Each row has a class, written after it.
[-11  -6  -1   2  -3  14   7  11  13  -5  -5   7 -11  -6   4  24  -4  -9
   8  -5   9   5  14 -10 -20  -4  -4 -33 -10 -19 -17 -31]
K_59
[-14  -8 -17  -2  -2   3  -7  -2  12   2  -7  -6 -23  10  -8 -16  14  -1
  14   2 -19  -5  20 -12 -13 -12 -24 -18 -13  -8 -12 -35]
K_985
[-21  20 -14   6  24   3   2   6   7 -19 -13  40   8  35  10  -1  11  -5
  -4 -22 -25   3  -6  -8  -5  24   5 -59 -21  16   1  -8]
K_512
[ -8  20 -11  -6  14  17  23   1 -21 -25   1   7  14 -18  20  32  -6  22
  -7  -5  36  16   5  -1  -8  -4   2 -18  15 -17 -22  15]
K_601
[ 11  -8 -27   7  -5  -9  -5  11  18   5 -15   0  -9  -3   7 -12  -4   8
  -7 -15   2 -11 -10 -21 -12   3  -8  -5   2  -5   7  -3]
K_111
[  6 -30 -14 -15 -26 -32  -8 -12  19  27  -8 -12 -19  -1   9 -51   9   3
 -17  11  31 -16  18   6  -5 -12  11   8   1 -19  -8  15]
K_601
[ -3 -12   6  18  -8   9   8  11  16 -26   3   0   0 -16  -2  26  10   2
 -12  20  -4   6  21  -5 -15  -1   6 -36  -9 -13 -29  -4]
K_111
[ -7  -8 -13   1  -4  -6  -8   6  -6   3   0  -2   1   0   9 -21   3 -26
  -1  -4  -1  -9 -18   6   9   0 -28 -12  13   5  13  -3]
K_986
[ 11  36   1   0   7  -8   9   9 -11 -16  -2 -11   1   4   3   3   0 -32
  -4  -4  10  -1 -18  -9  22  12  -8  33  25   1   6  -5]
K_986
[  8  -3   7  16   1  -3  -4  10  25 -20 -11  18  14  -1  11  35  -1  32
  -9  10  -6  20  11 -17   2  11  53  17  -8 -15 -30  -6]
K_905
[  7  14 -16   4  27  -2  -1   7  11  15  -6  12 -13   0   1 -11 -12  -5
  17 -11 -11   4  -8 -15 -21  19   6 -21  -8  18   0  -5]
K_569
[ 10   0  -7   0   6  -9  -1   8  -7  -8  -2   8   9 -12   9   4   6  -1
 -10 -11   6  -2 -18   0  11  17 -10 -17  -5  -3  18  -8]
K_569
[  1  33   0  -7   5  26  17   3 -35 -22  -2  -8   1   8   6  -9  -6  27
   3   2   4   6   1  -8  11  -4 -23  -2   5  -3  -7 -23]
K_886
[ 15   0 -10  10   6  17   5   3   8  -4  -4  -2 -11 -12   1  -5   6  30
  -9   3  15  -6   4 -18 -13   1   0 -20  -2   1 -30 -17]
K_626
[ -9 -24 -23   5   0   3  -3  10 -10   6  -3  -5   0 -10   8 -17   4 -19
   2 -20   4  -9 -20  -7  -1   0 -27 -13  20   3   8  -4]
K_986
[ 12  23  -6  38   7  -6   5  14  -9   6   5  -2   4 -23  19  49 -13  24
  17  10 -13   9 -32 -19   3  -5 -27 -17  -6   6   2 -30]
K_921
[ -5 -49 -18   1 -15   6  -4  -4  -3  36  -9   0  -1  -6 -14 -24  22  37
 -21 -14  14 -20  -9 -12 -17 -23  15 -40 -27  14  11   1]
K_626
[  7   8  -7 -20  -9  22   1   9  27  21  -1  -1 -21 -19  -8 -29 -17 -18
  -1   4  20 -14   9 -20 -23  -7  10 -18 -26   6 -18  -9]
K_379
[ 31   1  36 -10  25  62  18  28   1 -14   4  25  38 -10  18 -23 -40 -26
  34  -7   8  27 -65  -1  -7  50  19  12  -2  33 -13   7]
K_921
[-11  30  -6  -8   5  -4   8   6  -5  -4   0  12  -6  -5  -3  26  -7  18
   2  10 -11   7  20  -9  -7  -7   5 -23 -11 -10  10 -15]
K_610
[  1 -47  22   3 -34   1   2  -2   5  -5 -12 -30  -7  12 -10  24  -8  23
  17  29  13  -7  29 -10 -27 -18 -25  -7 -29 -25   0 -35]
K_921
[-28  10  -9 -13  15  -8   5  -1 -33 -16  16  17   4  -1  15   4  -7  -1
 -14   8   9   6   2   4  23   4   7  -3  23  -7  27   3]
K_921
[  6  48  -9  -4  15 -32  17   5 -34 -65  -7   6  10  47  25  31  15  -5
  -8 -14  -5  13 -14   3  35  36 -52 -30 -22  -2  40 -30]
K_569
[ -8  -9 -18  -2   4  -2 -13  -2   4  11   4   0 -10  -8   8 -20  -5   1
   2 -17   4  -2  -7   4 -11   2   0  -3  14   2   2   2]
K_59
[ 15  13  10   9   4 -10  10   5  12  -5  -2  -4  -4 -20  -1  24   1  12
  -1  13  11   6   9  -5  -9   5   5 -12  -7 -12 -19  -8]
K_569
[ -5  -1  -3  -4  -7 -25  -4   5   2  -8   4 -10  -5   9   2 -18  -2  -6
   8   6  -8   6  -3   9   9   5  -5   8 -10   2  20   3]
K_985
[ 14 -25  19   1 -24   6  -7  -7  15  29 -17  15  19  -1  13   9  12  18
   0  -5 -20  -1 -30   1  -2 -13 -31 -15 -12  -8 -19 -15]
K_921
[-13 -15 -16   7  -5  -1  -9  22  14   3   7   2   1 -22   7 -10 -13 -13
  -8  -3  15 -10   2  -1  -5   3   4 -22   6  -5  11  12]
K_512
[ 14 -36 -32  48   1  12  -7   5 -15  54   1 -32  -8 -43  -6 -14 -25  62
  29 -24   2  -9 -46 -25 -30 -19 -44 -11  11  30  15  -9]
K_59
[-19 -16 -24  -2   1  -3 -22  -6 -10  18  12  -1 -10 -17   6 -25  -3   2
  -3 -14  -3  -5  -7  12  -4  -6  -4  -7  19   3  16   7]
K_59
[ -3  -4  -9  10  12  14   3  21  15 -10  -3  11   0   1 -15 -19  -5 -12
   3 -10  -1  11  10 -16  -3  13  15 -12   5  10  -5   8]
K_610
[ 18 -41 -26  48   5 -19 -23  18   0  -9  11   1   3 -44  19  31  24 -23
  -3 -18 -22  -9 -41 -21  31  41  -8  13  10   7   5 -30]
K_985
[  7 -20  -8  10 -13   0  -4  -1  21   5  -6  -6  -4 -10   0  -7   0  19
  -4  12  11  -8   9  -2 -13 -13   1  -9  -5 -11 -10  -6]
K_111
[  4  18  13   1 -21 -17  -5 -12  -1 -27  -4 -22 -10   8 -17   3   6  13
 -24  17  -6  -5  25  -8  12  -5 -10  23  -7 -16  -3  -6]
K_379
[ 13 -18   3  -4  -2  -6  -3   1  24   0 -23  24   6   9  -3 -10  11  15
  -3 -17 -13   3  -2 -12  -5  23  26   4  -8  -3 -10  -3]
K_610
[-33 -17   2  -7  23 -11  13 -10  -9  -7  17   7  -6  33 -19  -4 -14 -36
  16  12   4   7  25   6   5  16  23  -8  -8  24  18  18]
K_985
[ 25  -2  47  25  -9 -54  13  -4  22 -20 -26 -24  -7  69 -36 -33  16 -43
  24   4 -41  -1 -23 -10  26  34 -15  50 -30  11  28 -30]
K_985
[-13 -20 -22 -33 -24  14  -1  30  44  25 -10  14   9  12  14 -34   6 -88
  -9 -41  23   6 -14   3   4 -21   6  -7   3 -18  -3  20]
K_111
[ -2   3 -10   2   9  -5   9  22   6  -7 -13  15  -1   7  11   2   0 -42
   5 -16   1   5 -20 -18   2  20  21  -4   2   1   4 -14]
K_986
[  4   4 -12 -11   1  -6 -15  -9   0   4   4  -5   2  13   6 -39  -5  29
  -4   6   1 -11  -5   4   9  -2 -11  15  -1  10  14   0]
K_905
[ 25 -17  -7  36 -25 -14   3  34  24  15 -25  -1  11 -27 -13  34  14  15
 -12 -32 -12   0 -28 -39  -2  -5 -15 -18 -13  -5   4  -6]
K_610
[ 16  19  -2  -6  -2  -5  12 -28   6   2  -4 -14 -21   6  -2 -37  15  29
  -2   3   9 -25  -2  -6  -4  -3 -52 -19 -20   2 -19 -39]
K_379
[-12 -10   3 -30 -25  10   2  13 -15 -17  14 -19 -14 -18   4  14   0   7
 -19  30  20  -2  38  -7 -17 -14  -4 -24 -10 -18  -3   0]
K_921
[ 14  35   0  -6  20  -3  12  11 -33 -16   1   3   5 -15   2  29 -18   2
  -6  -8  -7   2 -19 -20   9  29 -16   8  13   2  31  -4]
K_569
[ -3   6 -11   7  -1 -10   3  16  11  -2  -2 -10   5  -2   6  -5  -5   3
  -3 -15  18   3  -7  -4  -4   3  15   3   1   1   6  16]
K_512
[-23  28 -12  -1  16 -24   9   4 -14 -29 -23  17 -10  28 -10  19   4 -11
 -12 -28  -8 -13  12 -25   0   9   9 -18  -1 -14  28 -19]
K_886
[ 17  36  14  -8 -18 -20  14   3   7  13  -6   3   0 -22  11  55 -29  53
  -9  31  23 -15  12  -9 -16  -8   3 -19 -27 -13   7  -7]
K_512
[-29 -39  15 -22 -23  33   4  -1 -35 -33  28 -21  16  23  -5  27   2 -46
 -10  22  19  11  38  22  21 -13 -25 -11  -4 -10   4   7]
K_626
[-28  19 -18 -19   9 -24   1 -13  -3  -2   9   4 -25  12  -1 -37 -12 -16
   0   7   5 -13  15   5   2  -2   0 -15 -13  -3  32 -14]
K_379
[-11  16  -6 -23  10 -14 -12   0  -9 -12  -1   6  -5  28 -13 -31  14 -44
 -14 -10 -13  -9   4   5  11  16  -4 -14  -9  10  36   5]
K_569
[-17   3   0   6  -4  -9  11  22  17 -27  -9  10 -12   6 -14  14  -1  -4
  -5  10  -9  14  43 -17  -7   1  11 -31  -6 -24  -4  -9]
K_610
[-14   1  -5   6   4  -4  -6   3  -1   2  -2  13   2  -8   3  -2  -3 -11
  -5 -19  -4   2 -14   2  10  -1  -5   4  23 -15  13  -9]
K_59
[-12 -31 -30 -12 -26 -10 -12  -9  -1  31  10 -17 -22 -52  15 -28  10  42
 -19  -5  -1 -14   3  -5 -19 -25 -16 -20   4 -20 -11  -1]
K_379
[ 17 -11  -7  30  -6  20  11  14   3   0 -10  -8  -5 -51  -3  45  -9  40
  -1 -13  -7  -1 -14 -48 -29   2 -14 -21 -10  -6 -30 -23]
K_379
[  5  12   4  12  -1  -3   1   9   1 -29   3 -22  -7  -1   6   4  -6 -14
  11   5   6   3  12   1   4   7  -8  13  10 -10 -18 -11]
K_886
[ -5  -1   2  -3 -13   7   2   6   5  -2  -2  -9 -14  -4  -1  11  -6   0
   5   2   5   0  14  -4 -17 -10 -21 -21  -7 -15  -7 -22]
K_59
[  1   4  12  12   6   1 -25 -21  51  62 -37  37  18  13  -8 -51  10   6
  28 -43 -34  -6 -66  28 -22 -25   5 -10 -17   6   3 -20]
K_59
[ 15  21   6   0 -15  -1   4  -6  11 -15  -5 -20  -7   6   0   3  -4   7
   4   7   9  -5   3  -4  -2  -5 -32  -3 -26  -4 -10 -23]
K_379
[ -1   6  -8  -7  19   7  -1  -2 -11 -16 -15  20  -1  16   3   8  -2  16
  -3 -13   2  -9  -6 -26 -10  19   2  -9  -4   5  11 -21]
K_921
[-32 -11  -2 -16  13  19   5  -4  -7  18  11   6   4  10   1 -47   4 -42
  19 -16  -1  10  -6  21   3 -11  30   2  10   6  -7   6]
K_886
[-26 -17 -23 -10   0 -15  -4  15  16  -1   7   5  -3   8  15 -16   4 -20
  -4 -16  -7  11   8  -4   0  -3  17  -4   7 -13   1   9]
K_905
[ 23  18  21  -8   0 -29   2 -26   5 -27 -19 -14   0  51  -5   5  10   7
   5   4  20 -16  -4  10   7  15   2  35 -29  -5  21 -33]
K_626
[ -1 -28  -2  -7 -25   7  -4  -6   6  10 -14  13  12 -14  18  20  23  -3
 -15  -6   6  -4  -1   4  -4 -16 -14 -25  -7 -33 -23 -11]
K_601
[-19  -4   5 -33 -17 -20 -11 -11  33  15 -13  27   1  21  -7 -42  23 -14
 -21   1   4  -8  12  25  11 -19  18 -18 -19 -13   1  10]
K_985
[ -19   62   -5  -40   42   24   40   15   11   33   23   48    9   -7
   11    4   -4 -101    9  -34   13   20  -22   -4   28    7   25   -2
   30   11  -22   16]
K_610
[  3  -2  -5 -23   4 -11 -24 -27  21  36  10  13 -11 -17   5 -52  13   9
 -11  22   7 -20  12  34  -3  -6   4 -20  -2   4 -14   8]
K_569
[  1  23  18  10   2   9  -4  -1  17 -12  -9   9  -9  -5  -8  25 -12  26
   7  19 -10   8  19  -1 -28  -3  18 -21 -17  -9 -22 -21]
K_59
[  4 -10  14  27  -9  11  -7  23  21  -1 -13  -2  10  -7  -9  13  -3 -18
  12  -3 -19  -4 -14 -15  -8   7   5  -1 -16 -10   6 -28]
K_512
[-14  22 -16  -3  18 -11  15  26   0 -33  -6  26  -2   7  -2  -1   9 -31
 -15 -25  -2   8   3 -22  20  24  10 -16  11 -12  20  -9]
K_610
[ -5  -9  18   7 -19   3   2   6  -5  -6  -2  -9   7 -21  -4  44  -9  -2
  -2   6  -4  -1  15  -2  -3 -14  -9  -4   7 -24 -14  -3]
K_886
[-13  23  38  -4 -11  12  -3 -24 -12 -27  -2  -5   5  12 -20  25   0  23
  -2  32  -4  -8  26  27  -2 -22 -42 -20 -12 -25   6 -34]
K_59
[  22 -114   -1   29  -14   19    8   -3  -15   79   -9   24   32  -57
   11    3  -15   63    6  -13    2   -6  -52  -18    6    5  -18  -16
    8    1    1  -11]
K_569
[-37  -7 -23  -5  -3 -16  14  23 -11  -6   0  16  -3  -3   1   8   0 -56
 -17 -37  -7   1 -14 -25  18   0 -10 -29  -1 -19  40  -9]
K_379
